Read these off the table that follows.
1) Report the entry just left of the largest entry.
2) Report the last entry, reading row by row.
3) Report the largest entry in the last row.
4) Report the largest entry in the last column.
5) Report the top-right entry.
6) Report the entry directly above -21.
7) Report the entry just right of the smallest entry.
8) Report the second entry from the end, reading row by row.
[[-19  -7  26   6  -2  -7  -2  -7   4   1   2  -1  11   0  -4  -4]
 [ -6  -2   9  -9   6 -11  -1  -1 -15 -14 -16   6  -6 -15   0   4]
 [ 15  10 -11 -11   8   1   7   9 -21 -15 -19   7  -6 -16   8   7]
 [  6   3  -3   4  -8  15   5   2   7   8  10  -8   4  12   3  -4]
 [ 10   5 -12  -5  20  -3   2   8 -11  -4  -7  19  -2  -4   4  16]
 [ 19  11 -12   5  -9  23  12   9   3   8   7  -8   8  10   9  -3]
 [ -1  -3  -8 -16  14  -9  -7  -1 -14 -13 -12  12 -20  -7  -3  11]
 [-18 -10  15  -1   0  -7  -8  -9   5   0   4   0  -3   5  -8  -1]
 [ -2   1  10  -5 -19   7   3  -3  -7 -10  -9 -17  -5  -9   2 -13]
 [ 19  12 -12  -3  -9  17  11   9  -8  -4  -6  -8   0  -3  10  -3]
 [ 32  16 -26   5 -11  34  16  14   6  12  11 -11   6  17  13  -3]
 [  3   1  -3 -10  -3   2   0   0 -10 -11 -10  -4 -12  -6   1  -1]
 [ 12   9   1   6 -19  21  13   6   2   4   2 -17  10   4   8 -11]]
1) -11
2) -11
3) 21
4) 16
5) -4
6) -15
7) 5
8) 8

[-29 -12  19  15 -32]
Report the last entry.
-32
The entry just right of the largest entry is 15
